Below is a small trained network, with its code and all its weights. Each question gives an input and a target symbol and asks what happens when units are switched off, that is, made to give their printed mean instead of their output.

import numpy as np


def w(rows, s, z=0):
    codes = np.array(rows[::2]) - 128.0
    scale = np.full(codes.shape[1], s)
    scale[-1] = z or s
    return codes * scale


def norm(h):
    return h / np.sqrt((h * h).mean(-1, keepdims=True) + 1e-5)


def f(y):
    return np.maximum(y, 0)


def softmax(a):
    e = np.exp(a - a.max(-1, keepdims=True))
    return e / e.sum(-1, keepdims=True)


def log_softmax(a):
    a = a - a.max(-1, keepdims=True)
    return a - np.log(np.exp(a).sum(-1, keepdims=True))


def net(x, mask):
    ids = ['αζθσψω'.index(c) for c in x.split()]
    T = len(ids)
    res = E[ids] + P[:T]
    u = 0
    for l in range(2):
        q, k, v = (norm(res) @ M[l].T for M in (Q, K, V))
        z = softmax(np.where(np.tri(T) > 0, q @ k.T / 3**0.5, -1e9)) @ v
        res = res + np.where(mask[u], z, O[l][:, -1]) @ O[l][:, :-1]
        u += 1
        y = f(norm(res) @ A[l][:, :-1].T + A[l][:, -1])
        res = res + np.where(mask[u : u + 4], y, B[l][:, -1]) @ B[l][:, :-1]
        u += 4
    return log_softmax(norm(res)[-1] @ U[:, :-1].T + U[:, -1])


Q, K, V, O, A, B = {}, {}, {}, {}, {}, {}
E = w([
[210,35,156],'α',
[139,87,144],'ζ',
[185,104,174],'θ',
[151,47,70],'σ',
[172,107,174],'ψ',
[165,84,1],'ω',
],0.0091)
P = w([
[83,230,38],'0',
[195,169,93],'1',
[229,21,154],'2',
[115,186,95],'3',
[170,178,112],'4',
[195,3,203],'5',
[109,144,147],'6',
[165,172,115],'7',
[148,8,251],'8',
],0.0048)
Q[0] = w([
[43,251,101],'L0H0',
[166,46,140],'L0H0',
[255,158,111],'L0H0',
],0.006)
K[0] = w([
[202,104,234],'L0H0',
[92,125,46],'L0H0',
[154,255,86],'L0H0',
],0.0096)
V[0] = w([
[199,253,142],'L0H0',
[22,173,97],'L0H0',
[71,68,175],'L0H0',
],0.0059)
O[0] = w([
[59,127,202,124],'L0H0',
[173,55,120,57],'L0H0',
[215,175,1,2],'L0H0',
],0.007,0.0031)
A[0] = w([
[2,98,30,78],'L0N0',
[137,112,193,2],'L0N1',
[26,110,10,210],'L0N2',
[208,161,192,248],'L0N3',
],0.0057,0.00093)
B[0] = w([
[23,205,54,193],'L0N0',
[71,171,84,205],'L0N1',
[39,115,78,215],'L0N2',
[2,6,95,253],'L0N3',
],0.0061,0.003)
Q[1] = w([
[222,155,198],'L1H0',
[74,174,156],'L1H0',
[184,2,174],'L1H0',
],0.0079)
K[1] = w([
[222,197,28],'L1H0',
[166,2,139],'L1H0',
[38,202,74],'L1H0',
],0.0073)
V[1] = w([
[30,70,201],'L1H0',
[3,147,157],'L1H0',
[195,236,202],'L1H0',
],0.0041)
O[1] = w([
[138,224,253,227],'L1H0',
[201,101,175,218],'L1H0',
[24,74,127,2],'L1H0',
],0.0049,0.0044)
A[1] = w([
[173,254,144,60],'L1N0',
[130,54,68,6],'L1N1',
[126,107,169,220],'L1N2',
[216,116,123,88],'L1N3',
],0.0057,0.0013)
B[1] = w([
[191,254,152,144],'L1N0',
[85,111,58,182],'L1N1',
[173,163,43,252],'L1N2',
[95,172,134,203],'L1N3',
],0.0072,0.0027)
U = w([
[202,251,113,11],'α',
[195,78,104,90],'ζ',
[3,90,131,146],'θ',
[87,44,45,255],'σ',
[33,123,163,21],'ψ',
[84,80,153,170],'ω',
],0.0079,0.0023)

Each question gives the input, a string of symbols that net reads in full, and the target symbol t.
The units are the heads (3 rows each of Q, K, V and O) and the neurons (one row each of A and B). Each row of codes is followed by its name. A weight is (code - 128) times the scale printed after its matrix; where a second scale follows, it is the last column's (O, A, B and U).
mask holds one flag per unit, layer by layer, with each layer's heads first. A switched-off unit (its flag False) gives its mean, the last column of its rows in O or B, instead of its output. The means were averaged over made-up inputs and are rounded, as every weight is.
A unit's drop is (log p(t) with every unit on - log p(t) with that unit switched off) / (log p(t) with every unit on - log p(t) with every unit switched off).
The circuit of an input: a set's keep is (log p(t) with only the set's units on - log p(t) with every unit switched off) / (log p(t) with every unit on - log p(t) with every unit switched off). Starting from all 10 units, units are removed one at a time, each time the one whose removal leaves the highest keep (on an exact tie, the one counted first), for as long as the keep stays at least 0.8.
circuit, biggest first: the units of the circuit, biggest drop first
most important unit: the unit with the biggest drop
k most important neurons: the k neurons with the biggest drops, biggest first
top k neurons in layer l: the k neurons of layer l with the biggest drops, biggest first
drop of u: that unit's drop, to one decimal
input θ α ψ ψ ω, target θ: circuit, biggest first : L0H0, L1H0
input ζ ψ ζ α θ θ θ σ, target ζ: circuit, biggest first : L0H0, L0N3
input α α σ α, target α: circuit, biggest first : L0H0
input α ψ σ ζ σ, target α: 2 most important neurons : L0N3, L1N0
input α α θ σ ω, target α: circuit, biggest first : L0N3, L1N0
input σ σ ψ α ζ, target σ: circuit, biggest first : L0H0, L0N3
input θ ζ σ σ α σ ζ, target σ: circuit, biggest first : L0N3, L0H0
input α θ ζ σ σ, target α: circuit, biggest first : L0N3, L1H0
input σ ζ α ζ θ, target σ: top 3 neurons in layer 0 : L0N3, L0N0, L0N1
input ψ σ ω α θ α σ σ σ, target ζ: circuit, biggest first : L0N3, L0H0
input σ α σ σ θ, target σ: 2 most important neurons : L0N3, L1N1
input θ α σ α σ, target θ: 2 most important neurons : L0N2, L1N2
input ψ α θ ψ σ, target θ: 2 most important neurons : L0N2, L0N0
input ζ σ σ σ ζ, target ζ: circuit, biggest first : L0H0
input ζ σ α σ ω ω σ ψ, target ζ: top 2 neurons in layer 0 : L0N3, L0N2
input ω ψ θ ζ, target α: top 2 neurons in layer 0 : L0N3, L0N1
input ζ σ σ ζ α ω θ ζ, target ζ: drop of L0N3 : 0.0
input α θ ζ σ ω, target α: drop of L1H0 : 0.6
input θ ψ θ θ ψ σ σ ω, target θ: drop of L0H0 : 0.8
input ψ σ σ θ σ ω ζ, target α: most important unit : L0H0
